Here is a tiny trained network, its code and every weight. The questions are about switching its units off for an input and a class, where a switched-off unit gives its printed mean instead of its output.

import numpy as np


def w(rows, s, z=0):
    codes = np.array(rows[::2]) - 128.0
    scale = np.full(codes.shape[1], s)
    scale[-1] = z or s
    return codes * scale


def f(y):
    return np.maximum(y, 0)


def log_softmax(a):
    a = a - a.max(-1, keepdims=True)
    return a - np.log(np.exp(a).sum(-1, keepdims=True))


def net(x, mask):
    res = np.array(x, float).reshape(1, 7) / 4 @ E
    y = f(res @ A[0][:, :-1].T + A[0][:, -1])
    res = res + np.where(mask, y, B[0][:, -1]) @ B[0][:, :-1]
    return log_softmax(res[-1] @ U[:, :-1].T + U[:, -1])


A, B = {}, {}
E = w([
[53,182,48,96,139,116,112,57,178,111],'x0',
[149,217,64,50,149,65,182,129,82,118],'x1',
[87,190,158,177,159,117,142,187,73,168],'x2',
[109,58,133,48,70,85,36,205,86,115],'x3',
[124,67,148,153,224,58,74,87,51,159],'x4',
[82,77,94,119,93,124,114,128,173,167],'x5',
[146,101,120,151,139,170,180,144,158,246],'x6',
],0.011)
A[0] = w([
[176,102,187,166,158,118,121,135,44,173,118],'n0',
[43,104,128,123,149,96,84,161,72,167,136],'n1',
[125,164,100,93,184,137,182,96,136,120,169],'n2',
[140,160,127,136,131,141,169,116,119,150,66],'n3',
[223,144,120,72,8,99,163,223,94,122,92],'n4',
[126,104,85,156,128,96,67,166,63,104,83],'n5',
[121,136,71,145,191,71,183,107,121,122,121],'n6',
[136,221,163,159,189,190,201,160,155,173,92],'n7',
[169,99,214,173,175,89,130,172,91,117,136],'n8',
[122,197,143,137,138,167,225,92,110,164,196],'n9',
[152,135,238,161,198,89,142,119,77,104,130],'n10',
[158,131,57,86,170,88,183,63,166,131,104],'n11',
[78,93,139,149,135,89,67,133,123,222,163],'n12',
[96,139,75,143,142,137,135,89,147,16,184],'n13',
[184,88,161,153,116,163,94,141,160,164,116],'n14',
[190,146,146,121,98,90,119,184,90,107,103],'n15',
[56,124,89,112,157,130,54,150,93,169,94],'n16',
[152,43,109,137,134,186,141,112,203,175,128],'n17',
[142,170,101,166,164,175,183,119,138,117,168],'n18',
[138,180,56,134,161,90,107,67,160,90,102],'n19',
[206,95,192,169,153,91,134,174,133,157,162],'n20',
[151,71,164,97,84,178,108,164,137,178,133],'n21',
[145,83,181,118,52,149,89,154,172,78,253],'n22',
[155,196,163,177,173,157,190,106,111,145,94],'n23',
],0.012,0.005)
B[0] = w([
[205,71,150,124,198,131,60,142,57,171,218],'n0',
[57,57,103,73,152,42,105,185,181,159,198],'n1',
[128,208,85,129,110,103,132,76,77,143,198],'n2',
[102,157,88,184,94,77,113,143,134,134,164],'n3',
[106,98,172,153,86,97,245,129,24,33,225],'n4',
[79,105,142,106,121,95,125,204,144,110,184],'n5',
[91,158,108,75,182,147,118,100,84,187,193],'n6',
[76,210,125,220,59,130,171,224,144,163,239],'n7',
[190,86,174,80,219,201,99,179,71,130,217],'n8',
[134,255,87,199,132,131,156,208,161,199,233],'n9',
[202,103,142,108,208,169,46,135,61,216,215],'n10',
[178,166,53,40,125,104,140,55,80,160,199],'n11',
[81,71,61,44,164,127,126,189,173,171,206],'n12',
[109,212,188,66,67,171,22,53,109,110,203],'n13',
[175,48,103,101,161,175,84,117,157,136,202],'n14',
[134,121,166,168,150,57,137,158,73,51,181],'n15',
[52,98,99,57,111,63,125,188,170,111,180],'n16',
[203,70,65,188,41,154,197,82,205,169,220],'n17',
[122,229,114,172,90,157,136,131,148,150,207],'n18',
[133,163,117,48,138,149,104,23,114,122,198],'n19',
[200,82,93,137,197,166,149,149,118,159,213],'n20',
[120,66,124,175,112,90,215,129,168,78,216],'n21',
[139,78,195,140,89,168,117,83,197,37,249],'n22',
[115,185,159,201,140,152,144,137,98,207,222],'n23',
],0.0089,0.018)
U = w([
[112,193,34,67,129,102,151,23,94,139,21],'0',
[12,58,69,75,141,45,99,201,170,163,239],'1',
[197,61,157,172,254,133,83,183,51,192,5],'2',
[78,149,208,142,99,170,33,91,179,46,232],'3',
[72,219,108,210,143,159,195,196,152,193,31],'4',
[129,98,191,143,84,101,197,177,50,29,144],'5',
[181,21,91,182,64,182,209,79,240,138,111],'6',
],0.0092,0.0028)

Each question gives the input, the list of numbers given to net, and the class t.
The units are the neurons (one row each of A and B). Each row of codes is followed by its name. A weight is (code - 128) times the scale printed after its matrix; where a second scale follows, it is the last column's (A, B and U).
mask holds one flag per neuron, in row order. A switched-off neuron (its flag False) gives its mean, the last column of its row in B, instead of its output. The means were averaged over made-up inputs and are rounded, as every weight is.
A unit's drop is (log p(t) with every unit on - log p(t) with that unit switched off) / (log p(t) with every unit on - log p(t) with every unit switched off).
The circuit of an input: a set's keep is (log p(t) with only the set's units on - log p(t) with every unit switched off) / (log p(t) with every unit on - log p(t) with every unit switched off). Starting from the 12 units with the biggest drops (on a tie, the unit counted first), units are removed one at a time, each time the one whose removal leaves the highest keep (on an exact tie, the one counted first), for as long as the keep stays at least 0.8.
circuit, biggest first: the units of the circuit, biggest drop first
top k neurons: the k neurons with the biggest drops, biggest first
drop of u: that unit's drop, to one decimal
input [-5,-4,2,3,-7,-8,6], class 5: circuit, biggest first : [n4]
input [3,3,6,1,-4,5,-2], class 0: circuit, biggest first : [n7, n23]
input [-5,5,5,6,1,4,6], class 1: top 4 neurons : [n1, n12, n16, n10]
input [-4,-8,2,-2,-2,-4,8], class 6: top 2 neurons : [n17, n21]
input [8,7,3,3,5,1,7], class 1: top 2 neurons : [n1, n16]
input [3,8,3,0,1,1,4], class 0: top 3 neurons : [n11, n19, n2]
input [-7,3,-5,-4,-1,0,2], class 4: top 2 neurons : [n22, n9]
input [8,3,5,1,0,7,-3], class 0: top 2 neurons : [n19, n13]
input [5,-6,-5,-3,-7,-8,4], class 4: top 3 neurons : [n9, n7, n18]
input [-7,1,-6,-8,-3,4,4], class 4: top 4 neurons : [n9, n7, n23, n18]
input [3,-3,0,8,-8,4,-7], class 3: top 2 neurons : [n22, n13]
input [5,1,3,-7,-8,8,-5], class 0: top 2 neurons : [n19, n13]
input [-6,2,-6,5,5,5,-6], class 5: top 3 neurons : [n4, n22, n15]
input [3,-6,-7,8,6,-3,8], class 6: circuit, biggest first : [n17]
input [8,2,1,8,-7,8,-6], class 3: drop of n13 : 0.2
input [2,5,0,-8,8,1,6], class 4: drop of n7 : 0.8
input [4,0,4,8,-7,-6,-6], class 5: drop of n4 : 2.2
